What can hang from each mark:
tefudo: fefud fipo sozan supi
keref: fipo lufo
lufo: fipo rabes vakuf
tarufim: sozan suzu
fipo: fefud sozan
suzu: keref rabes supi vakuf
vakuf: lufo rabes
sozan: tarufim
supi: rabes suzu tarufim tefudo
rabes: supi tarufim
fefud: keref rabes tarufim tefudo

Every row comes from one small tree of marks. The marks that hang from a mark follow it in brackets, in alphabetical order. Every link used is in the known rows. Which tree was each row made from?
Known rows:
fipo{fefud{keref tefudo} sozan{tarufim{suzu{supi}}}}: [ 11.0 -35.6 -21.0   4.4  10.6 -31.5  43.7   7.3 -30.9   6.9  -2.1   1.9
  19.8  21.7  22.1 -26.9  -9.1  24.1  43.8  46.8   5.4  12.7 -36.2 -22.1
   6.0 -11.0 -10.5  -6.9  26.3  44.6  -4.0 -11.4 -26.0 -13.1   3.1   3.6
 -12.9  24.6  19.3 -27.1 -30.9   7.7  28.4]
vakuf{lufo rabes{supi{suzu tefudo{fipo}} tarufim}}: [  9.0  74.5  11.5 -29.4 -40.7   4.8 -32.1  25.4   4.7  -5.6  16.7 -33.2
  -0.1 -33.4 -12.0   3.0   0.4 -24.7  -6.5  -9.5  -9.2  -4.6  16.8  16.8
   5.0  11.1  23.9 -16.9  14.4 -56.0  -6.3  -4.0  -4.4   8.2  -5.3  -7.6
  36.1 -19.3   7.8 -28.1   6.7  -7.7 -12.4]
keref{fipo{fefud{rabes tarufim{sozan suzu}}} lufo}: [ 11.5 -58.1  -2.7   5.1  31.2 -13.9   9.2 -15.5   2.2  -1.7  -2.3  10.4
  19.4  11.1 -17.7 -31.9   9.1  20.0   6.0 -21.1   7.9   7.9 -24.3   4.8
 -13.7 -27.3   5.5   0.2  32.2  22.1 -12.3 -42.2  11.9  -7.5 -41.3  -8.2
 -15.9   1.7  25.4  11.0   5.9 -10.5  27.9]
fefud{rabes{supi} tarufim tefudo{sozan}}: [ 45.8 -45.2  12.3   5.7 -16.9 -25.5  14.2  20.4 -12.7  -3.2   8.2   0.8
  26.5 -21.1   0.4  -2.6  -6.4  14.3  10.7  22.3  -2.3  -6.5   1.7  10.0
  18.4  -6.5  22.1 -19.7 -12.2  -7.9 -22.6 -15.5   3.2  19.4 -16.3   6.2
 -19.0  29.2   9.7 -30.1 -13.2  -9.2  -0.5]
supi{suzu{rabes} tarufim tefudo{fefud{keref} fipo}}: [ 17.8  41.1  14.1 -11.0 -22.6  -6.3  28.7  36.6  -6.1 -13.7  12.8 -32.9
  -7.8  -1.6 -24.5 -14.9  19.9  14.7  22.5  22.2  -9.8 -28.4   2.8 -16.0
 -21.7   8.0  -4.7  -4.1 -12.2 -36.8  -3.7  33.5 -11.4   4.5  35.1   1.8
   9.2 -49.6  23.8  20.3  -0.5  -2.5 -38.6]
lufo{vakuf{rabes{supi}}}: [ -4.8  -6.1   0.2   2.2  -5.9  10.1 -24.0  -9.8   4.2   9.1  -7.0  22.5
   9.8 -11.9  10.9   8.7  -0.7 -22.9 -27.3  -6.8  -2.8   7.1  25.3   9.3
   0.3   7.4  11.5   5.8 -15.1 -24.0  -4.9 -12.6  12.5  18.7   9.1   8.6
  12.5  16.8 -28.8  -5.6  16.7   6.6  -6.5]
vakuf{rabes{supi{tarufim tefudo{fipo}}}}: [ 11.1  48.1  10.6 -19.2 -20.2  -6.3 -31.4  18.9  14.8   3.5  18.4 -16.1
  -3.8 -17.5   0.9 -15.2   1.7 -20.0  -2.5  -4.8 -22.7  -6.7  31.9  -6.4
 -20.2   0.3  12.5 -25.6  -2.6 -45.1   3.3   8.7   9.4   3.7  10.0   7.8
  26.7 -15.2  -5.0  -2.1  13.3   4.2 -21.7]
vakuf{lufo{fipo{sozan} rabes{supi}}}: [-23.8  16.7  12.9 -12.8   0.7  11.6 -28.6  27.4 -35.6   0.5  -0.2   5.9
 -17.8  -0.8  -4.3   1.6   3.3 -21.6 -34.6 -12.4   8.6  28.5  11.8  -0.2
  32.8  21.2  11.9  -0.7  14.0 -11.6   6.6   4.9   2.8 -26.0 -15.4  -5.7
  21.7  16.4 -33.8 -25.9  -7.4   9.5  23.2]
rabes{supi{tefudo} tarufim{sozan}}: [-13.1  67.4  18.5 -24.2  -8.2   5.9 -20.2  20.9  43.8   4.4  -0.9 -15.0
   5.2 -12.1  -2.7  44.3  -4.3 -15.2  -5.8 -21.4 -10.1  -0.7  19.1  26.3
   3.0  -8.0  10.5 -25.5  -9.2 -14.8   4.1   6.7  10.5   2.0   6.1  -6.0
   0.6  -3.7   7.9 -28.5   5.3  18.9 -16.8]
tefudo{fefud{rabes} fipo sozan{tarufim} supi{suzu}}: [ 16.3 -26.0   0.6 -19.2 -31.3  -4.2 -10.0  -0.4 -14.5 -22.4   6.2 -12.3
  -6.3 -35.5 -15.4 -49.9  -4.9  29.0  34.5   9.9 -24.0 -23.0  32.6 -28.3
  14.8   8.8  13.2  10.1 -71.4 -22.5 -11.5  56.8  16.4  16.6  -0.1   7.7
  -3.6  -8.6  12.7  -2.1 -11.4  -9.9 -44.1]
lufo{fipo{sozan} rabes{supi tarufim{suzu}} vakuf}: [-27.0  34.2  -9.2 -20.0  -0.6  11.9 -20.9   2.5 -22.8   4.0   1.8   2.2
  -8.8   0.0 -17.4  25.7  16.7 -36.8  -1.2 -44.9   4.4  24.7  30.9  11.3
  23.0  14.8  36.2  25.8 -15.8 -14.8   5.1  -3.7   9.8 -37.0   0.3 -33.3
  17.4  20.8 -31.4 -31.0  24.5  17.0  11.5]
fefud{keref{fipo{sozan}} rabes tarufim{suzu{vakuf}}}: [ 29.1 -63.8  -6.7  18.1   4.6 -22.0  32.4  -6.9   1.9 -23.1  18.4  13.8
  22.8  15.6  -5.6 -35.4  19.6  -0.6  31.9  -2.9  13.9 -10.6 -37.9 -10.7
   5.8 -14.1  -7.3   7.3  29.3   8.5 -16.4 -43.4 -13.3  -6.8 -29.0   5.3
 -11.3  -0.8  14.0  20.6  -4.3 -14.2  34.9]
vakuf{lufo{fipo} rabes{supi{suzu{keref}} tarufim}}: [  7.9  38.7  12.6  -8.1 -24.5   9.6 -15.8 -38.9  -0.3 -10.3   3.4 -12.2
   3.7 -15.6  -1.2  13.0   1.4 -32.3 -18.6   4.0   1.2   1.7  -8.7  23.4
  24.1  11.6  11.6   6.4   9.2 -28.0   4.7 -23.7 -11.2  17.8  -3.7 -19.3
  19.4   0.0   2.0  -5.5  -8.5  -6.5 -10.6]
keref{lufo{fipo{sozan} rabes vakuf}}: [-34.4 -23.2  -0.8   4.6  11.1  24.0 -12.8  -9.6 -29.1   5.1 -10.3  31.1
 -22.3  21.3 -11.7  -2.8   7.4  -8.6 -40.5 -21.8   9.1  20.4  23.6  -1.2
  21.5  18.6  19.1  26.9   2.3  -1.4  -1.2  13.9  27.8 -28.9  -2.2  -5.1
  12.8  13.5 -49.7 -14.9   3.7  -4.3  11.9]
tefudo{fefud{rabes{tarufim}} fipo sozan}: [ -2.7 -27.1   0.5  12.8 -19.3  -1.8 -20.1  10.0  10.4 -26.0  11.8 -21.2
 -16.3 -25.5  -2.3 -26.0   7.8   2.5  14.6 -23.7 -26.3  -8.6  34.8 -18.1
   0.6   5.9   6.8  -4.4 -39.6 -20.5   2.3  25.5  21.5  31.6  -3.1  11.5
   3.0  -1.4   5.9 -26.7  23.2 -10.8 -23.2]
lufo{rabes{supi{tarufim{sozan} tefudo}} vakuf}: [ -1.8  61.0  21.2 -35.1   7.7  13.8 -22.9  31.2  20.9  12.4 -13.1  -4.9
  -5.3  -4.0 -23.6  32.7  -3.7 -14.8 -15.5 -26.2  -7.8   4.1  37.6  18.3
   1.6  -2.3  22.8  -7.0 -26.1 -35.8 -10.8  20.4  14.0 -33.4  28.2 -20.1
   9.2 -21.3 -30.3   7.3  14.2  12.4 -26.0]
vakuf{lufo{fipo{fefud} rabes{tarufim}}}: [-26.0  20.3  15.4   1.9  20.8   8.4 -32.5  27.8 -13.2   7.8   1.5 -11.1
 -27.2   9.5 -14.8  13.2   2.5  -9.1 -15.8 -38.5   2.7  32.6   5.8  12.9
  10.9  11.5   3.3   3.6  20.4  -3.1  15.8  -6.0   0.5  -2.8 -15.1 -11.7
  16.3  13.5 -15.8 -34.9  20.9  -8.1  25.6]
supi{rabes{tarufim} tefudo{fipo{fefud{keref} sozan}}}: [-30.4  30.0   0.7   1.1  -1.0 -10.6   1.1  41.1   6.9 -14.5  28.5  -5.2
 -15.3   7.4  -9.3 -42.0  21.4  -6.0  41.4 -20.0  -1.8   0.6   5.0 -14.1
  -5.9  11.3  -2.2 -47.0  57.6  -6.5   7.0  13.5  -6.0 -26.4  23.3  -0.8
  15.8   9.1  10.7 -30.7   9.5  -3.9  32.7]
tarufim{suzu{rabes supi}}: [ 15.6  16.1 -20.9   5.5  -1.2  -0.2  27.0  17.5 -13.9   7.4 -16.4  -6.2
  -7.7   0.6  30.5  21.5 -13.5   2.9 -31.9  24.6  12.3  -2.9  -3.0  -3.6
  -7.7   4.7 -19.3   8.9  -9.8  33.0  19.3  -2.6 -20.2  22.4   1.0  10.8
  -1.4 -24.0   4.1  25.8   4.0   5.8  -1.5]
suzu{vakuf{lufo{rabes}}}: [ -5.3   5.2   9.0   7.2   0.0  20.1 -23.8  25.2  -0.9   4.6  -8.3  -9.4
 -25.3  -2.1   5.4  27.7 -20.7   3.2 -36.8  -3.8   8.7  12.6   6.1   5.6
   8.3   9.5 -11.8   4.9 -16.5  -7.2  -3.6   8.6 -12.2   2.2 -16.5  13.8
   8.4 -11.3 -23.2   0.3  -3.2 -14.9   9.0]
sozan{tarufim{suzu{keref{fipo{fefud} lufo} vakuf}}}: [  7.8 -45.5 -28.1  28.4  23.8   6.8  -6.4 -66.7   3.0   3.8  -1.3  -6.4
   5.4  19.7   0.6  -2.2  -3.9  11.2  20.9  15.3 -10.4  -4.7 -33.6   5.5
 -18.9 -14.9 -27.0  25.8   1.1  37.4  12.9   1.5  -8.0  -9.8 -34.0  -1.6
 -23.3   1.3  29.8  24.7 -21.4 -11.0  -5.1]
rabes{supi{suzu{vakuf}} tarufim{sozan}}: [ -6.8  52.8   3.5  -1.1 -16.4  13.0  -7.1 -16.0  41.4   0.7 -13.0 -14.8
   7.1 -16.8  -5.4  59.5  -9.3  -9.7  10.5 -10.6  -7.6 -15.7  10.2  21.3
  11.7 -12.0   7.9  -5.5 -31.1 -23.3   0.0  -0.2  -2.3  -7.8   6.0  -2.7
  -4.9   3.5  18.0 -14.8 -13.5  17.9 -28.8]
lufo{fipo{fefud sozan{tarufim}} vakuf{rabes{supi}}}: [-26.6 -22.4  -5.6   9.3  18.2  -2.5 -26.8 -14.8 -15.7   6.8  -1.5  34.8
   5.1   8.6   6.3 -30.5  18.1 -23.3  19.0  -8.1  -8.2  14.2  -3.1  -1.1
  21.4   4.4  12.6  10.7  12.4  -3.2   2.8  -1.3   9.4 -22.4   9.6  -2.9
  19.5  43.9 -21.2 -14.1   8.1  16.4  20.3]
tarufim{sozan suzu{rabes{supi}}}: [  1.1  26.7  -2.9 -15.2  -3.5   0.7  10.3  12.4   2.8   3.2 -10.1 -12.8
   7.0 -17.6  12.4  26.5  -4.2   3.1 -17.1  10.7  12.7   7.7   4.5   9.8
  -1.2 -13.4  -0.7   1.8 -22.4  16.5   4.4  -2.3 -14.6   0.1   1.0  -4.4
  -7.9  -4.5  18.7  15.8   5.0  22.5   1.1]
fefud{keref tarufim{sozan suzu{supi}} tefudo}: [ 33.5 -27.5  10.8 -10.5  -3.9 -32.7  55.1  -0.7 -16.8  -0.6  -1.3  -8.2
  24.0   5.3   7.9   2.5 -19.3  34.8  20.3  34.1  16.7   3.9 -21.5   4.3
  -2.2 -33.9   7.3  -5.7   8.5  30.6 -14.7 -32.7 -11.3   8.4   3.1  -5.8
 -38.4   0.6  22.6   1.8 -15.6  -3.9  13.6]
lufo{fipo{sozan{tarufim}} vakuf{rabes{supi{suzu}}}}: [-13.6   1.4   3.5 -10.1  -9.4   6.1  -5.3 -24.7 -16.9   3.2  -7.1  31.7
   9.4  -4.2  -3.6 -11.5  13.9 -20.9   5.8  -5.4  -0.3  -5.3   0.4   0.2
  33.6  10.0  30.1  25.0  -3.7 -27.8  -9.7   1.7  12.2 -17.9  14.7 -11.1
  25.6  19.1 -29.0  -5.6  -0.7  13.6  -3.6]
rabes{supi{tefudo{fefud}} tarufim{sozan suzu}}: [-24.7  70.6  10.4 -39.6 -12.1   8.1 -23.4  18.0  26.2   0.7  -1.2 -36.0
   3.5 -16.5 -10.3  41.6  -0.1  -8.1  10.7 -24.7 -10.5   3.6  20.5  14.9
 -11.6  -7.2  18.3 -16.7 -51.3 -16.9  -6.2  12.8   8.4  -1.7  -0.7 -22.2
   0.8 -25.1  21.8 -22.5   7.5  26.5 -29.5]
suzu{keref{fipo lufo} supi{rabes tefudo}}: [ 14.6  10.5  -5.7   8.9  12.3  16.0   2.1 -29.6  -2.7  -5.5  -7.3   8.2
 -15.1  18.4   8.9 -12.8  -9.3 -13.2 -42.9   9.2  -5.2 -20.3   0.6  12.4
  -5.6  15.9 -16.5 -22.2  42.0  18.2  27.5  14.1   7.1   1.4  -7.4  -3.8
  -1.9 -43.6  -6.8  37.3 -19.5 -24.8 -17.1]
lufo{vakuf{rabes{supi{tefudo} tarufim}}}: [ -1.0  50.2   6.2 -14.6 -13.6  10.5 -33.4   9.9  29.3   6.8   3.4   2.3
   8.9 -11.3   0.1  27.1   3.3 -38.3 -15.5 -22.6 -10.5   1.1  26.8  30.9
   1.7   9.4  20.9  -7.2  -9.6 -37.1  -7.5  -7.8   8.4  15.0   8.8  -6.7
  23.2  -2.6 -17.3 -22.6  24.7   2.5 -15.2]
fipo{fefud{tarufim{suzu}} sozan}: [-32.6 -13.4 -12.0   3.3   6.0 -12.5  16.6  26.1 -12.9  12.8   5.9  14.4
   7.3   9.4   2.7   6.0   5.0  17.8  25.2  -0.2  19.1   5.2 -27.1 -24.3
 -21.0   3.0  -6.9 -13.0  14.0  21.7 -18.2 -14.5  -0.4 -11.5  -3.3   7.4
  -8.9  23.3   7.6 -12.9  -3.5  20.5  31.5]
suzu{keref rabes supi{tarufim tefudo}}: [ 37.7  50.1  -7.4   8.0  -2.7  -0.3  27.8  14.4  18.4  -1.5 -10.7 -12.4
 -11.6  13.3  27.4  21.8 -11.4 -10.0 -27.0  50.0  -6.1 -28.0 -13.2   4.1
  -9.2  11.5 -36.7 -13.5   3.4  17.7  19.5  21.9 -27.0  16.1  30.9  10.5
  -0.6 -49.2   7.7  51.4 -15.6  -1.9 -32.1]
tarufim{suzu{vakuf{lufo{fipo{fefud{tefudo}} rabes}}}}: [ -1.8 -15.9   2.9   5.3  10.6  -1.3  -9.4  20.0 -47.3   8.8   5.9 -34.6
 -19.7  11.3 -11.6   9.3 -11.6  12.5   7.7  -3.9  18.8  28.8  -5.0   5.2
   7.2  -7.3   9.1  13.9  -8.4   7.3   4.4 -14.4 -19.7 -24.4 -15.2 -14.2
   0.3   2.4   3.9  -9.0  -4.6 -22.1  32.6]
sozan{tarufim{suzu{rabes{supi} vakuf{lufo}}}}: [ 36.8  24.9  -9.3  -4.0 -11.3   3.9 -11.5  22.9 -12.9   2.7  -5.7 -28.7
   7.7 -17.6   8.5  22.1  -9.6  -0.8  -9.4  41.2   1.1   6.8 -19.6  28.7
  14.3  -7.8 -12.6  21.8 -31.8   7.3  -4.2   5.6 -44.8  -3.6 -39.3  -0.6
   3.8 -13.8  22.6  13.2 -19.0   7.1   2.3]
lufo{fipo{fefud} vakuf}: [-31.3 -29.9   3.4  23.5  20.3   8.0 -10.6  -0.5 -19.5  11.4  -3.7  17.7
  -7.7  18.3 -14.6   4.6  16.1  -4.2   0.7 -28.7   4.1   6.9  14.3  -0.3
  -4.7   2.4  -0.2  21.8   1.5  -0.9  23.1  -5.1  26.8   0.5  24.7   3.9
  -5.2  22.4 -23.4  -4.2  22.4   4.5   7.0]
keref{fipo{fefud sozan}}: [-42.7 -33.5  -7.8  25.2  23.2  -1.2  -3.5   9.6  -3.7   2.7   5.1  24.8
  -1.6  19.2   1.2 -10.9  15.7  -7.4   4.3 -17.6  -0.3  -0.7 -10.5 -28.6
 -14.3  10.3 -23.9 -11.6  45.5  12.4  14.8   1.9  18.9  -6.2   0.1  18.6
  -0.8  21.2  -8.0 -11.7   0.8  12.4  19.0]

Which tree is each row?
[ 11.8  50.3 -15.4 -13.4 -15.0   1.6   5.7 -23.7  30.9  -1.7  -1.3 -16.9
  -6.4  -0.6  37.5  19.9 -21.2 -20.8 -13.7   7.3   1.8  -8.7  -8.4   6.1
 -10.4   6.1  -7.7 -12.4  -3.8  16.7   8.4 -14.4 -17.3  31.0  11.4  -7.4
  10.6 -36.1   7.2  22.2   8.5 -11.2 -12.3]
vakuf{rabes{tarufim{suzu{keref supi{tefudo}}}}}
[ -1.6 -51.9   7.6  20.7  -1.2 -23.3   9.4   8.5 -15.5  -8.0  24.3  -0.4
   2.9  -6.6 -16.2 -32.4   5.9  32.4  49.8   0.1  -3.9  -3.1  -4.4 -18.9
 -18.9 -12.5  -6.0 -11.0  17.4   8.3  -0.2   4.8  16.2  10.0   8.6  14.3
 -33.9  34.8  17.4  -9.8  10.4  -7.8   8.3]
tefudo{fipo{fefud{keref tarufim}} sozan}
[ 13.1 -26.4  11.2 -13.0   1.1 -14.8  24.9  12.3  15.1  -2.6  -4.4   4.2
  12.5  -8.7   4.0  -3.4  -3.6  24.8   0.7 -13.0  20.2   0.0 -13.1  -2.2
  -1.3 -22.4  10.7  -1.4 -11.0  11.9 -22.5 -34.3   0.4  13.0  -8.8  -0.6
 -11.6  -5.6   7.9  13.7  14.2  -1.6  24.0]
fefud{rabes tarufim{sozan suzu}}
[ 18.1  10.0  -1.4  -0.7  -6.6   3.1   8.3 -12.6  15.6  -1.4  -9.8  -5.5
  -9.0  -1.9  25.5  12.5 -28.1  10.8  -1.0  30.5 -12.7 -27.5 -10.9  -1.7
   8.8   4.6 -21.7  -6.3 -20.6  30.3  13.6  42.6   2.9  21.1  18.4   7.4
 -19.3 -24.5  -2.5  28.0 -18.3  -8.0 -37.2]
suzu{keref supi{tefudo{sozan{tarufim}}}}
[  7.8  43.9   9.5 -16.2 -16.8   2.4  -5.1  -3.7  16.2  13.9  -8.1   5.5
  12.9 -14.3  -0.5  15.0  -4.8 -12.6 -15.3   3.0  -6.8  -9.5  11.2  -7.8
  -8.8   7.4  12.8 -13.5 -15.1 -45.3 -14.3 -11.9   2.0  10.9   6.0   2.3
  25.1  -8.0 -11.4  -3.2  -7.8  14.6 -30.8]
vakuf{rabes{supi{suzu tarufim}}}
[ 27.7   6.1 -14.0  22.9   1.0  -6.8   9.8  -8.6  29.7  -5.3  -3.7  -5.4
  23.5   1.2  -6.0   6.0  12.2 -13.5  41.0  -3.2  -5.4  -7.3 -13.8  15.0
  16.3  -3.3  -0.3 -12.2   6.6 -17.4   2.3 -40.5 -28.8  -0.4   0.4   3.1
   4.8  26.2  33.4 -30.1 -12.9  -1.0   2.1]
fipo{fefud{keref rabes{supi{suzu{vakuf}} tarufim}}}
[  7.9  17.2 -10.7  -6.5  -6.5   2.2  20.9 -20.2   7.9  -6.1  -8.8 -15.4
   6.4 -15.6  23.0  27.4  -6.2   1.3 -11.5  31.2  13.7   0.0 -10.0   9.3
  -0.9 -10.3 -14.4   4.3 -20.0  31.4   9.6   0.4 -25.9   3.4  16.4  -8.2
 -19.5  -3.4  27.2  37.6  -4.7  15.9  -2.8]
tarufim{sozan suzu{keref rabes{supi}}}
[-11.5  51.0  28.8 -24.7  -6.6   0.1  -8.4  38.5  19.1  -6.3  10.8 -19.1
 -24.3 -11.1 -16.7 -20.5   0.0   8.4   0.8 -22.4  -8.0 -14.5  34.2 -10.3
 -17.7 -10.1   8.4 -36.3   4.2 -30.1   2.9  32.8  15.4 -21.7  27.8  -4.4
  11.5 -40.8  -7.7  21.3  13.1  -1.6 -10.3]
supi{rabes tarufim{sozan} tefudo{fipo}}
[  7.9 -79.5 -19.2  39.4  24.2 -11.0  16.8 -32.3  -0.3 -13.3   4.8  35.1
  14.2  25.6   5.0 -42.6  18.5   0.8   5.0  16.2   1.4  -7.1 -44.9 -10.1
  -0.6   6.8 -21.9 -11.3  65.3  30.2  -7.5 -24.8   1.1  -5.5 -24.0  12.6
 -12.2  25.0  15.5   6.3 -21.8 -13.7  29.9]
suzu{keref{fipo{fefud{rabes tarufim} sozan} lufo}}
[  8.7 -14.2 -14.0   9.9  -6.6   5.9   9.4 -39.6  16.1   2.9  -3.0 -12.6
  -1.4   0.2  22.4  26.6 -16.6  15.7  15.6  23.7   1.2 -12.4 -22.7  -1.6
  -6.8 -10.1 -21.9  24.4 -42.4  27.0   1.8   9.4 -20.1  10.8  -1.5   5.8
 -19.1  -6.0  12.4  27.7 -13.1  -1.0  -8.4]
sozan{tarufim{suzu{keref vakuf}}}
[ -2.7 -54.6  11.5  11.3  21.4  -7.3   6.7 -29.8  11.9   0.2  -6.0  33.9
  20.9  14.4  -9.1 -32.7   0.5  20.9   4.5   6.4   9.7  17.3 -18.3  15.4
  -8.1 -25.2   6.2  -0.5  25.6   8.0 -34.1 -33.2   9.2   0.6  -1.1   1.2
 -16.7  24.4   3.9   6.0   4.0 -12.7  21.3]
fipo{fefud{keref{lufo{vakuf{rabes}}} tarufim{sozan}}}
[  2.5 -38.4  10.2   4.6  22.2   8.3  -0.9 -22.0  -7.8   2.4   0.3  17.6
  -3.1  19.8 -13.8 -12.2   0.9   6.2 -35.0 -18.6   0.5  18.8   5.9   3.0
  -3.4   3.7  -0.7  11.3  33.6   6.2   5.8  -6.6  15.8   6.6 -30.4   1.3
  -4.7   3.8 -19.1 -11.7   5.3 -20.2   6.3]
fefud{keref{fipo lufo{rabes}}}
[-15.9 -54.2  -8.8  26.2  27.6  12.0 -26.1 -33.6  -3.9   7.5  -4.6  30.9
   5.5  16.8  -8.6 -26.1   9.1 -12.5 -26.2 -19.9  -6.0  10.6   6.7   3.8
 -18.7   1.3  -2.9  13.7  32.0  -4.7   0.8 -16.8  27.5   9.0 -16.4   7.5
   7.2   9.7 -18.0   3.5  16.5 -15.3   4.3]
keref{fipo{fefud} lufo{vakuf{rabes}}}
[-30.5 -22.6 -18.1   7.3  -4.2 -18.8   9.5  24.0 -26.7   3.2  20.6   0.7
  -2.9  -1.0  -1.7 -17.9  12.0  19.2  43.4  -3.6   9.2   1.9 -12.1 -34.5
 -26.6  -1.1  -2.2  -8.8  21.4  15.1  -6.0  -3.5   5.0 -18.7   3.5  10.6
  -9.1  28.3  14.3 -13.5   8.2  14.2  33.3]
tefudo{fipo{fefud{tarufim{suzu}} sozan}}
[  1.5 -12.8  -6.3  -6.3  -5.2   1.2  15.5 -28.2   5.4   7.4  -2.4  -4.6
   3.3  -2.3  19.2  17.0 -11.9  19.2   3.7  17.2   4.9  -3.0 -19.0  -8.1
 -10.1  -3.0 -14.6  20.5 -25.2  28.4   0.3   6.9  -9.0  21.0   1.4   0.2
 -15.2  -0.8   2.6  12.7  -3.0   4.5  -3.5]
sozan{tarufim{suzu{keref}}}
[ -1.7 -41.6  -6.4  -1.3  -0.2 -18.9   5.3  -2.9 -18.6  -3.4  18.5 -18.3
   3.5 -11.0 -11.5 -41.5   0.7  35.8  58.9  -2.1  -6.3   7.2  -2.7 -26.0
 -14.9 -20.1  -2.9  11.2  -9.3  19.7   4.4  15.4   6.2   0.7   0.3  -0.6
 -22.9  21.3  20.1  -8.0  11.8  -2.5   5.1]
tefudo{fipo{fefud{keref}} sozan{tarufim{suzu}}}
[ 13.9  38.4   7.1  -0.3 -11.0   3.3  31.1  27.3   7.6   8.8 -11.1  -2.9
  -0.5  -1.2  -5.5  29.0   1.6   8.6 -20.8  20.4   5.2 -21.2  -4.2  -7.6
 -11.3  10.1 -11.5   3.4 -10.3 -18.7  -5.6  10.8 -12.1  13.1  16.2   8.8
  10.7 -27.9  -0.1  18.2  -6.4   8.9 -26.4]
supi{suzu{rabes} tarufim}
[ -5.4  59.9  25.0 -41.3 -13.1   6.3   5.4  13.6  15.1  -1.2  -8.6   4.0
  -3.8 -15.5 -25.8  -3.7 -14.5  13.9  -6.9  -0.9   3.1 -13.8  33.2  -9.5
  -1.7   0.7   9.0 -25.7 -32.9 -31.4 -17.0  30.7   6.8 -17.1  17.1 -11.5
   3.5 -31.3  -6.4  23.2 -23.3   8.9 -31.5]
tefudo{supi{rabes suzu tarufim{sozan}}}
[-13.4 -17.1  -2.0   2.6   9.6  26.5 -15.2  -4.3  -9.9  16.3 -18.5  20.4
 -13.9   8.0  -7.2  20.2  -9.0   4.6 -50.2 -14.8   4.6  17.9  29.5   9.9
   0.8  14.8  11.7  22.3 -15.3  -4.9  -9.2  10.3  20.2  -1.2  -5.9   3.0
   4.6   4.8 -41.6 -15.1   9.7 -10.0  -3.7]
keref{lufo{rabes vakuf}}
[-10.3 -21.4 -20.6  -4.5  -7.6   7.5  14.5 -39.8  -2.1   2.3  -5.6   9.1
   6.5   8.2  19.1  -3.2  -9.5  16.7  -8.6  36.4   5.0   4.4 -26.7 -13.5
   1.5   3.6 -12.6  14.9  -9.1  35.7 -15.6  14.2  -6.8  -6.6 -20.1   2.0
  -7.2   5.6   3.0  -2.8 -34.1   8.4   2.9]
fipo{sozan{tarufim{suzu{keref{lufo}}}}}
[ 24.7 -63.3  11.5  17.2  14.6 -11.7  17.8  -6.4   8.5 -14.2   7.3  18.4
  16.2  12.4  -2.8 -36.7  17.5  -3.3  -9.8 -17.9   2.0  -1.1  -6.7  -7.1
   3.7  -4.7 -11.3   5.1  38.3  -0.3  11.5 -33.9   7.3  31.7 -12.1  14.4
  -3.2   1.8  -7.2   1.4  14.9 -17.8  17.2]
fefud{keref{fipo} rabes}
[-34.6 -20.8   4.2  14.2  30.9  13.1 -16.0   6.5 -24.8  15.7  -8.0  17.7
 -25.2  18.9 -13.8   9.0   9.9  -3.1  -7.1 -43.7   8.2  18.0  21.9  -0.6
   2.1  11.4   9.3  23.0   0.6   0.9  19.9   2.1  20.4 -12.3  25.6  -5.9
   3.0  22.7 -37.5  -4.3  34.4  -5.1  16.6]
lufo{fipo{fefud} rabes vakuf}
[ 26.8 -25.9 -30.8  46.8  12.7  -1.2  24.3 -34.9   7.1 -19.4  -9.3  12.0
 -10.6  19.2  43.6  -2.8  -4.6 -14.8   0.3  55.2 -12.5 -32.0 -42.8  -1.7
  18.5   5.2 -51.9  14.9  25.0  50.9  28.4  29.5 -32.8  -3.1   0.2  20.3
 -12.8 -13.2  14.7  57.1 -27.4  -5.2  -4.6]
suzu{keref{fipo{sozan{tarufim}}} rabes supi vakuf}
